Where the symbols take the objects:
%: fut->bas, gof->sal, sal->fen, zon->saz, dap->vol, kav->nuz, vup->nam, naz->mul, biz->dag, dek->fim, vek->kod, nuz->zon, bam->nos, fos->vis, zom->fud, mib->kav, saz->niz, kiv->bel, fup->lir, zur->vev, rer->kep, gez->zup, bes->rom, fet->div, vod->zur, bis->pab, vol->dul, nof->zol, rom->dek, fav->kif, voz->raf, peb->bev, vev->fet, nek->sul, sul->ruv, gak->fav, fud->dap, kif->vek, nop->fup, bos->rol, fen->dob, nen->lon, vef->gav, vop->puf, bug->mib, gop->kiv, pob->peb, rem->naz, rop->bos, vut->rop, gim->rin, raf->gof, dag->san, bep->dev, dob->bep, bil->buf, buf->sol, zis->vut, zus->nof, sis->zis, vis->tak, pab->nog, zep->bug, puf->gis, sil->fif, zup->zuv, bok->neb, kel->fut, nam->biz, fim->vup, sol->bub, bel->bis, gis->sil, bas->zav, tak->vop, nos->gop, san->mog, fif->kel, mog->mem, das->gim, zol->rer, sok->pak, gav->nek, zuv->gon, lon->zus, rol->nop, div->vef, mem->fos, ruv->sis, mul->zep, lum->das, niz->nen, bev->vod, nog->bil, dul->pob, zav->lum, kep->gez, kod->voz, neb->zom, dev->bes, rin->sok, lir->bam, gon->gak, bub->rem, pak->bok
§: fut->fif, gof->voz, sal->raf, zon->kav, dap->zom, kav->bug, vup->dek, naz->bub, biz->vup, dek->bes, vek->fav, nuz->mib, bam->fup, fos->mog, zom->bok, mib->zep, saz->nuz, kiv->nos, fup->rol, zur->bev, rer->nof, gez->rer, bes->bep, fet->zur, vod->peb, bis->kiv, vol->fud, nof->lon, rom->dev, fav->gon, voz->vek, peb->dul, vev->vod, nek->vef, sul->gav, gak->zuv, fud->neb, kif->gak, nop->bos, bos->vut, fen->gof, nen->saz, vef->fet, vop->vis, bug->mul, gop->bam, pob->vol, rem->sol, rop->zis, vut->sis, gim->lum, raf->kod, dag->nam, bep->fen, dob->sal, bil->pab, buf->nog, zis->ruv, zus->nen, sis->sul, vis->mem, pab->bel, zep->naz, puf->tak, sil->puf, zup->kep, bok->sok, kel->sil, nam->fim, fim->rom, sol->bil, bel->gop, gis->vop, bas->kel, tak->fos, nos->lir, san->biz, fif->gis, mog->dag, das->zav, zol->zus, sok->gim, gav->div, zuv->gez, lon->niz, rol->rop, div->vev, mem->san, ruv->nek, mul->rem, lum->bas, niz->zon, bev->pob, nog->bis, dul->dap, zav->fut, kep->zol, kod->kif, neb->pak, dev->dob, rin->das, lir->nop, gon->zup, bub->buf, pak->rin
!: fut->puf, gof->kif, sal->vek, zon->zep, dap->pak, kav->naz, vup->dev, naz->bil, biz->rom, dek->dob, vek->zuv, nuz->mul, bam->bos, fos->biz, zom->rin, mib->rem, saz->bug, kiv->fup, fup->vut, zur->dul, rer->nen, gez->zus, bes->sal, fet->peb, vod->vol, bis->bam, vol->bok, nof->saz, rom->fen, fav->gez, voz->gak, peb->fud, vev->pob, nek->vev, sul->fet, gak->kep, fud->sok, kif->zup, nop->zis, bos->ruv, fen->kod, nen->kav, vef->vod, vop->mog, bug->bub, gop->nop, pob->zom, rem->nog, rop->sul, vut->nek, gim->fut, raf->fav, dag->dek, bep->raf, dob->voz, bil->kiv, buf->bel, zis->gav, zus->zon, sis->vef, vis->dag, pab->nos, zep->sol, puf->mem, sil->vis, zup->nof, bok->das, kel->vop, nam->bes, fim->bep, sol->bis, bel->lir, gis->fos, bas->gis, tak->san, nos->rol, san->fim, fif->tak, mog->vup, das->kel, zol->niz, sok->zav, gav->zur, zuv->zol, lon->nuz, rol->sis, div->bev, mem->nam, ruv->div, mul->buf, lum->fif, niz->mib, bev->dap, nog->gop, dul->neb, zav->sil, kep->lon, kod->gon, neb->gim, dev->gof, rin->bas, lir->rop, gon->rer, bub->pab, pak->lum
^: fut->kel, gof->raf, sal->gof, zon->nuz, dap->fud, kav->mib, vup->fim, naz->rem, biz->nam, dek->rom, vek->kif, nuz->kav, bam->lir, fos->mem, zom->neb, mib->bug, saz->zon, kiv->gop, fup->nop, zur->vod, rer->zol, gez->kep, bes->dev, fet->vev, vod->bev, bis->bel, vol->dap, nof->zus, rom->bes, fav->gak, voz->kod, peb->pob, vev->zur, nek->gav, sul->nek, gak->gon, fud->zom, kif->fav, nop->rol, bos->rop, fen->sal, nen->niz, vef->div, vop->tak, bug->zep, gop->nos, pob->dul, rem->bub, rop->vut, vut->zis, gim->das, raf->voz, dag->biz, bep->dob, dob->fen, bil->nog, buf->bil, zis->sis, zus->lon, sis->ruv, vis->fos, pab->bis, zep->mul, puf->vop, sil->gis, zup->gez, bok->pak, kel->fif, nam->vup, fim->dek, sol->buf, bel->kiv, gis->puf, bas->fut, tak->vis, nos->bam, san->dag, fif->sil, mog->san, das->lum, zol->nof, sok->rin, gav->vef, zuv->zup, lon->nen, rol->bos, div->fet, mem->mog, ruv->sul, mul->naz, lum->zav, niz->saz, bev->peb, nog->pab, dul->vol, zav->bas, kep->rer, kod->vek, neb->bok, dev->bep, rin->gim, lir->fup, gon->zuv, bub->sol, pak->sok
+: fut->vop, gof->fav, sal->kif, zon->mul, dap->sok, kav->rem, vup->bep, naz->nog, biz->bes, dek->fen, vek->zup, nuz->naz, bam->rop, fos->nam, zom->gim, mib->bub, saz->zep, kiv->nop, fup->zis, zur->vol, rer->niz, gez->lon, bes->gof, fet->pob, vod->dap, bis->lir, vol->pak, nof->zon, rom->sal, fav->kep, voz->gon, peb->zom, vev->dul, nek->zur, sul->vev, gak->rer, fud->rin, kif->gez, nop->sis, bos->sul, fen->vek, nen->mib, vef->bev, vop->san, bug->sol, gop->rol, pob->neb, rem->pab, rop->nek, vut->gav, gim->kel, raf->gak, dag->rom, bep->voz, dob->kod, bil->gop, buf->kiv, zis->vef, zus->nuz, sis->div, vis->biz, pab->bam, zep->buf, puf->mog, sil->fos, zup->zus, bok->lum, kel->tak, nam->dev, fim->dob, sol->bel, bel->fup, gis->mem, bas->puf, tak->dag, nos->bos, san->dek, fif->vis, mog->fim, das->fif, zol->saz, sok->bas, gav->vod, zuv->nof, lon->kav, rol->ruv, div->peb, mem->vup, ruv->fet, mul->bil, lum->sil, niz->bug, bev->fud, nog->nos, dul->bok, zav->gis, kep->nen, kod->zuv, neb->das, dev->raf, rin->fut, lir->vut, gon->zol, bub->bis, pak->zav
$: fut->sil, gof->kod, sal->voz, zon->mib, dap->neb, kav->zep, vup->rom, naz->sol, biz->fim, dek->dev, vek->gak, nuz->bug, bam->nop, fos->san, zom->pak, mib->mul, saz->kav, kiv->bam, fup->bos, zur->peb, rer->zus, gez->zol, bes->dob, fet->vod, vod->pob, bis->gop, vol->zom, nof->nen, rom->bep, fav->zuv, voz->kif, peb->vol, vev->bev, nek->div, sul->vef, gak->zup, fud->bok, kif->gon, nop->rop, bos->zis, fen->raf, nen->zon, vef->vev, vop->fos, bug->naz, gop->lir, pob->dap, rem->buf, rop->sis, vut->ruv, gim->zav, raf->vek, dag->vup, bep->sal, dob->gof, bil->bis, buf->pab, zis->sul, zus->niz, sis->nek, vis->mog, pab->kiv, zep->rem, puf->vis, sil->vop, zup->rer, bok->rin, kel->gis, nam->dek, fim->bes, sol->nog, bel->nos, gis->tak, bas->fif, tak->mem, nos->fup, san->nam, fif->puf, mog->biz, das->bas, zol->lon, sok->das, gav->fet, zuv->kep, lon->saz, rol->vut, div->zur, mem->dag, ruv->gav, mul->bub, lum->fut, niz->nuz, bev->dul, nog->bel, dul->fud, zav->kel, kep->nof, kod->fav, neb->sok, dev->fen, rin->lum, lir->rol, gon->gez, bub->bil, pak->gim

The rows follow the links: the fewer symbols apart two objects are, the more alike their rows tend to be.

Each row is also shifted at random along 9 hidden directions that mean nothing.

Some objects, each with a row of numbers:
zuv -4;-1;-19;-18;39;8;-5;-11;0;27;-10;-22;-8;12;-5;10;-2;8;6;12;-13;-9;11;36;9;3;-8;-11;-6;-11;7;-25;13;-33;13;-9;19;-9;8;17;-5;15;27;-10;11;6;-40;-10;6;17;-33;-14;-8;8
vev 27;-1;16;-6;-17;-8;-27;-12;-26;-9;39;-1;-8;26;13;-18;-11;42;-14;4;26;-24;-24;54;3;-32;10;34;-25;3;-2;-32;17;-10;52;-9;-8;5;18;8;33;-31;-9;8;1;-6;42;-6;27;-9;21;16;40;36
sol 18;-10;1;-19;-21;-13;5;-53;-11;1;26;-7;31;-8;-2;1;-43;41;-6;37;23;1;-12;21;29;-2;21;15;-47;6;-20;-22;21;-6;-5;33;33;-9;-2;-37;5;-7;45;18;16;-42;10;10;3;23;44;17;21;24
gof 37;21;-15;0;-65;16;24;-20;-11;38;37;0;43;25;11;-20;15;-9;8;-5;-17;27;-17;-37;-15;-6;20;7;-9;53;28;30;17;3;-23;7;8;1;-25;-43;-13;-9;-8;-29;-6;33;28;21;8;-8;51;32;20;-34
nog -27;-21;20;-16;-17;-18;-11;9;1;-6;5;4;-28;-16;-20;6;3;-9;18;-9;11;-1;-1;-20;-8;11;22;14;2;-14;-14;-12;4;1;-9;5;17;24;-17;1;-9;-4;-8;14;-2;-6;32;-2;-5;13;6;6;-4;-4
bug 12;23;16;-24;6;-3;38;-21;5;9;-38;-5;18;-8;27;17;-5;-3;33;4;-21;-16;11;-26;-30;3;9;-11;-1;-9;-10;-44;5;-91;-22;6;29;16;2;17;0;25;42;24;28;10;-63;-14;-16;17;-23;-9;-34;18
nuz -11;10;6;-15;-3;-1;12;32;0;-11;-44;-17;-31;-21;6;23;-36;-26;35;-25;-13;-9;-6;-30;-25;9;11;-16;21;-16;-5;-10;-25;1;-13;-15;16;6;6;46;-16;4;-2;5;16;19;-30;-14;-17;25;-31;-5;-34;-6
ruv -19;-61;10;-14;49;-7;-21;-23;-14;-6;35;-5;-3;13;-58;3;22;35;-27;10;43;2;31;76;17;-18;-14;26;0;-37;-3;-25;-14;6;28;5;4;14;11;-6;9;-22;-14;19;-14;-39;39;4;28;3;10;-33;14;28
zur -28;7;22;23;-8;9;0;5;-9;-25;3;-13;-9;4;35;22;-117;-12;-6;-6;13;-26;-10;-2;-17;10;14;10;-17;13;12;21;16;13;-17;-38;-19;-2;7;-1;17;4;77;24;20;20;0;-10;3;-9;2;7;-47;22
puf -21;7;-17;27;21;-5;-6;-22;11;-18;-14;8;30;-20;4;3;-35;18;-32;23;-9;4;10;15;18;-6;-15;-18;-26;-32;-25;17;21;-7;-38;10;-18;-47;28;-6;20;17;60;5;7;-39;-10;2;-18;-4;-5;-9;-13;-23
nam 105;-25;-11;-14;-30;-9;28;-3;13;60;-2;31;-25;15;40;10;58;-8;34;5;-50;-48;-2;-40;-18;27;3;-19;7;4;-3;-70;-23;-92;33;13;-8;16;-48;-14;24;-5;-40;-6;-10;-2;-20;-12;16;-26;19;10;-4;11
naz -70;22;10;-29;-33;-16;10;-25;-17;3;5;0;6;-6;2;-3;-38;17;20;8;10;-2;-31;3;3;-21;23;16;-23;4;-20;-25;17;-39;1;17;26;12;11;32;4;5;23;5;15;0;-17;-8;-17;18;-10;21;22;14
vol -28;7;13;12;5;12;1;1;10;-15;-22;7;-14;7;-19;5;8;-1;-1;8;14;10;-8;10;21;12;-25;-1;4;-12;12;-14;0;-8;-4;-6;-26;17;-3;23;7;19;-4;13;9;18;-34;-6;0;-20;-33;2;7;9
rol 11;-8;32;-26;-22;4;42;-31;-3;31;23;24;18;25;-2;-5;77;-9;29;5;10;4;5;-31;-12;13;3;15;10;37;16;-37;-7;-74;15;29;12;67;-45;-29;-9;3;-34;19;-7;19;-35;3;7;-17;14;8;15;41
pak 140;24;0;15;-19;0;13;-49;-19;16;36;17;76;2;9;-28;-26;50;-39;24;21;29;-4;17;15;-26;12;27;-29;49;7;0;25;29;-6;18;-13;-6;-3;-78;15;-9;38;-2;28;-1;34;14;10;-27;52;5;21;14
nek -32;-48;26;3;-13;17;25;-7;-5;-18;-10;-11;-1;17;-7;31;-10;-4;4;-4;3;-16;18;-3;-25;31;-13;-5;-10;-37;14;-26;-21;-39;-39;-5;-3;12;-4;-23;16;-19;18;48;-1;-17;2;4;24;-5;34;-4;-39;11
lon 55;6;-1;-25;-32;7;32;-16;5;29;-17;-11;19;11;-3;-3;29;7;27;4;-21;12;-2;-19;-9;8;10;-4;-2;-3;12;-45;-3;-48;-26;8;30;12;-20;-24;-7;5;-2;2;19;19;-7;-3;10;9;8;6;-1;-15
gak -2;-11;-24;-13;56;12;-1;-19;-20;62;25;-7;10;10;-32;8;30;-2;-8;-7;4;27;41;20;-13;16;-2;3;11;44;28;8;19;27;20;0;20;15;-14;-36;-37;-1;21;-28;9;22;-25;14;10;4;-3;-23;-20;13
rop 71;0;35;8;31;0;-9;19;64;-54;-28;-12;-10;4;52;-5;51;-20;10;22;-12;-41;29;-16;4;-12;-6;-9;31;-37;-9;2;-19;-48;8;-27;1;2;-23;15;10;39;-25;33;-23;-6;13;-15;4;9;-13;-27;-9;13
fav 59;13;-16;-7;-23;22;19;-6;-4;27;-7;-20;-2;19;24;11;-7;-14;20;-1;-24;-8;-10;-18;-11;22;0;-19;-12;24;23;0;7;-18;-2;-6;13;-7;-9;-3;-8;2;13;-11;4;23;-39;7;8;7;8;21;-8;-2
lir -37;24;11;9;-44;8;13;1;-30;-48;27;-16;30;-3;17;-7;-100;-12;-9;-2;38;7;-53;-7;22;2;10;7;-34;39;-3;69;7;52;-13;14;6;-11;36;-8;-10;-17;35;14;-10;-15;-30;9;-20;14;9;38;13;23
vop 37;-11;-12;28;57;7;6;-7;33;8;-33;24;19;-22;-15;16;74;-14;-16;12;-21;24;56;-27;-2;32;-31;-33;16;-17;-4;16;4;-7;-39;20;-15;-9;-14;-30;-11;27;13;4;-3;-19;-34;16;-17;-15;-3;-28;-31;-20
bok -45;27;10;21;-55;22;25;12;-10;-28;-31;13;26;8;-10;-17;44;4;-1;-17;0;37;-27;-27;-4;8;-27;-8;-6;-5;14;2;-11;4;-44;22;-24;5;18;-7;9;-17;-36;10;3;12;-12;13;-4;-24;8;28;22;-26
zup 46;12;-16;-30;-27;1;-16;-7;7;31;6;-12;-29;26;15;-19;61;22;26;16;-16;-16;-27;20;22;-11;5;2;-5;7;7;-51;3;-27;58;1;19;4;-20;24;3;-3;-61;-25;-5;16;6;-6;22;10;3;24;60;8
vod 18;33;19;11;-22;9;-7;-13;-3;-40;-1;-11;21;26;47;-23;10;26;-10;11;7;-16;-23;22;4;-19;-9;5;-31;-3;2;-10;25;-33;10;-5;-10;-9;27;2;29;-8;7;21;0;-1;-4;-1;14;-8;12;21;29;25
saz 36;-12;-6;-20;-7;11;31;-6;-12;20;-22;-13;17;-4;-15;12;26;7;15;-7;-7;16;11;-16;-14;27;-2;-14;1;2;10;-30;-25;2;-16;19;31;7;-6;-36;-20;-19;-10;9;15;-4;-22;13;8;17;24;-2;-17;1
nos -45;-8;37;21;15;10;14;34;23;-44;-27;-11;25;-16;60;8;42;-38;5;-21;-15;-13;48;-74;-53;41;9;-17;18;4;5;32;-7;-2;-46;-7;15;3;-17;-86;-17;-9;16;48;-11;-10;19;11;-1;7;45;-19;-75;5
vef -32;35;31;18;-18;9;-8;18;-10;-52;0;-12;8;14;11;-13;-38;-19;-1;-26;15;3;-19;-4;-26;-28;5;17;-3;-3;7;47;24;-8;-32;-29;-15;5;35;39;7;7;25;13;-3;33;13;-8;-13;-1;-25;9;-7;-12
zav -3;1;-4;18;-11;-8;9;13;-2;5;-16;24;-25;-21;20;22;-52;-4;0;-9;-4;-18;-10;-21;-9;11;0;-7;6;11;-6;-10;-23;28;15;-6;-32;0;-12;18;15;-7;-1;-1;16;4;-12;-1;-6;-22;7;6;-20;13
gav -20;-19;10;24;-23;34;21;5;-9;-66;-29;-30;10;11;-3;31;-60;-15;-10;-2;17;-1;-14;4;3;35;-35;-26;-30;-35;15;34;-20;17;-56;-1;-11;-22;38;6;6;-18;33;46;-10;-30;-43;17;4;8;18;17;-27;3
dul 31;-29;5;10;-15;2;-1;-6;0;19;20;7;-48;-2;-8;36;-110;-7;-3;18;32;-16;-19;3;31;35;13;18;-7;40;21;-8;-12;74;28;-25;-29;26;-55;-12;6;7;28;5;21;21;4;-3;15;-26;17;14;-16;41
san 22;-22;-18;18;32;-21;-30;32;7;-7;-8;3;-37;-22;18;14;-68;-5;-13;-6;-24;-45;6;15;-6;-5;4;-17;2;-48;-32;3;-4;-2;2;-28;-19;-48;23;23;28;0;36;-6;-6;-31;25;-25;-8;0;-30;-22;-36;-21

From each start, follow one symbol. Which object do you reach?
Answer with the object's name.
30;29;30;-2;-23;2;9;-8;6;18;3;20;-24;19;15;0;-1;-15;25;0;3;-9;-18;-19;-11;-3;13;25;10;33;19;-27;23;-52;17;-20;-22;54;-35;28;10;31;5;2;17;63;-22;-19;-2;-31;-29;15;6;27
+ -> zom
15;-37;-20;4;5;-10;5;-12;-13;35;8;23;-5;-9;-29;16;1;10;-9;1;-11;-1;11;7;0;21;-10;-9;-13;-20;-11;-26;1;-18;-11;20;-14;-8;-1;-20;13;-12;16;-3;1;-29;1;2;1;-16;8;-3;-14;-11
$ -> san
14;-6;14;4;-46;7;29;-18;-6;21;-5;25;11;10;-14;-1;23;18;5;0;1;16;-10;-17;-6;13;-5;11;-6;7;17;-50;-8;-25;-17;13;-22;30;-27;-34;18;-9;-16;13;20;18;9;0;16;-35;26;14;7;1
$ -> sok
-15;-42;18;-13;-5;2;22;-21;9;-20;-1;-11;1;12;16;19;-28;13;6;27;8;-41;0;18;14;16;-8;-5;-19;-33;-8;-41;-28;-53;3;6;9;2;-8;-14;24;-7;14;46;-6;-40;-16;-8;19;6;19;-4;-12;39
$ -> zis
-30;12;-19;22;-30;-5;-16;4;7;-14;-1;20;-12;-17;4;-8;2;7;-18;11;2;9;-27;-9;33;1;-11;-11;-11;10;-13;25;-6;64;17;21;-27;-23;1;14;6;-10;-40;-18;-12;-20;8;18;-8;-13;26;28;41;-12
! -> vis
81;2;-11;14;-17;1;13;8;7;29;-3;40;-31;-19;2;19;20;-20;3;-2;6;12;-5;-46;10;33;-9;-7;22;63;12;10;-31;79;45;20;-33;31;-53;-1;-17;-5;-61;-20;0;17;-30;25;-5;-32;32;19;14;27
% -> zav
26;23;21;9;7;-28;-17;14;8;11;-2;33;-3;-10;49;-22;31;24;-2;-15;-23;-32;22;-11;-47;-47;26;25;26;-4;-20;-50;6;-42;30;-27;-24;9;-13;-5;37;-1;-13;-4;19;23;75;-24;8;-29;8;-23;-11;-1
^ -> lum
64;38;12;-12;-28;-7;-5;-24;-2;-16;23;5;33;-6;-11;-32;37;5;3;11;25;39;-21;-13;22;-19;15;21;-15;31;-11;33;36;9;-8;33;25;17;5;1;-24;14;-9;-7;-6;3;0;14;-24;16;2;27;53;-3
§ -> pab
19;18;-4;-18;-10;17;19;-1;19;31;-22;-9;-5;8;-19;0;47;-21;31;0;-17;26;2;-31;4;19;1;-9;19;14;24;-12;1;-18;-16;0;21;25;-33;2;-30;29;-19;-15;11;44;-31;0;-4;8;-25;5;3;-20
§ -> zus
-25;-51;-26;12;-30;-1;4;24;-10;10;-15;13;-42;-11;-18;27;-6;-6;2;-11;-17;-13;-13;-15;3;49;-19;-31;-12;-32;-7;-17;-34;21;-7;20;-20;-22;1;-4;12;-39;-29;1;-16;-43;-1;10;9;-12;27;19;-10;-18
! -> nam
2;9;-10;-18;53;8;1;4;-10;-14;-31;-18;39;-10;-26;-16;100;22;-10;-11;2;38;35;22;-8;-10;-29;-18;14;-23;-3;-5;-10;8;-3;29;37;-11;45;-10;-30;-17;-36;1;-2;-22;-26;14;-2;30;-11;-29;8;-5
$ -> mib
54;3;9;17;30;8;3;-6;16;-1;-15;11;-9;-5;-32;13;-33;-7;-11;15;19;17;7;11;26;9;-17;6;12;0;13;4;3;18;-14;-15;-29;19;-17;14;1;38;29;6;20;24;-29;-8;-7;-21;-43;-14;-12;9
! -> sok
61;17;-10;6;-51;-29;-29;7;-1;24;39;32;-24;-8;11;-25;-16;6;1;-5;-7;-7;-35;-18;6;-28;36;27;-3;25;-16;7;23;20;26;-6;-21;-2;-23;13;18;-2;-24;-37;-5;16;74;-8;-6;-22;14;28;40;-28
$ -> mog
35;12;-9;-11;-5;24;28;-15;-3;3;-24;-21;57;3;-14;-15;75;16;-1;3;-8;46;16;-12;0;15;-16;-18;-6;6;17;-1;-5;8;-38;34;36;-9;8;-57;-30;-14;-17;4;6;-6;-21;24;6;19;29;1;8;-17
§ -> saz
8;17;-10;-18;-3;6;4;-5;0;9;-8;-19;18;3;-25;-17;23;12;7;3;-5;26;-6;13;11;-14;2;1;2;-7;5;-10;4;-2;-15;3;26;-4;8;2;-17;7;-6;-14;13;13;2;-2;-2;20;-17;-2;20;-23
$ -> niz
-56;3;13;15;-6;28;11;-2;-37;-15;14;-2;19;15;-31;6;-1;-12;-15;-24;37;38;-3;1;-12;22;-20;8;-11;35;29;43;10;44;-18;12;-11;23;23;-16;-19;-24;9;12;-4;14;-35;25;1;-11;12;14;-3;19
+ -> pob
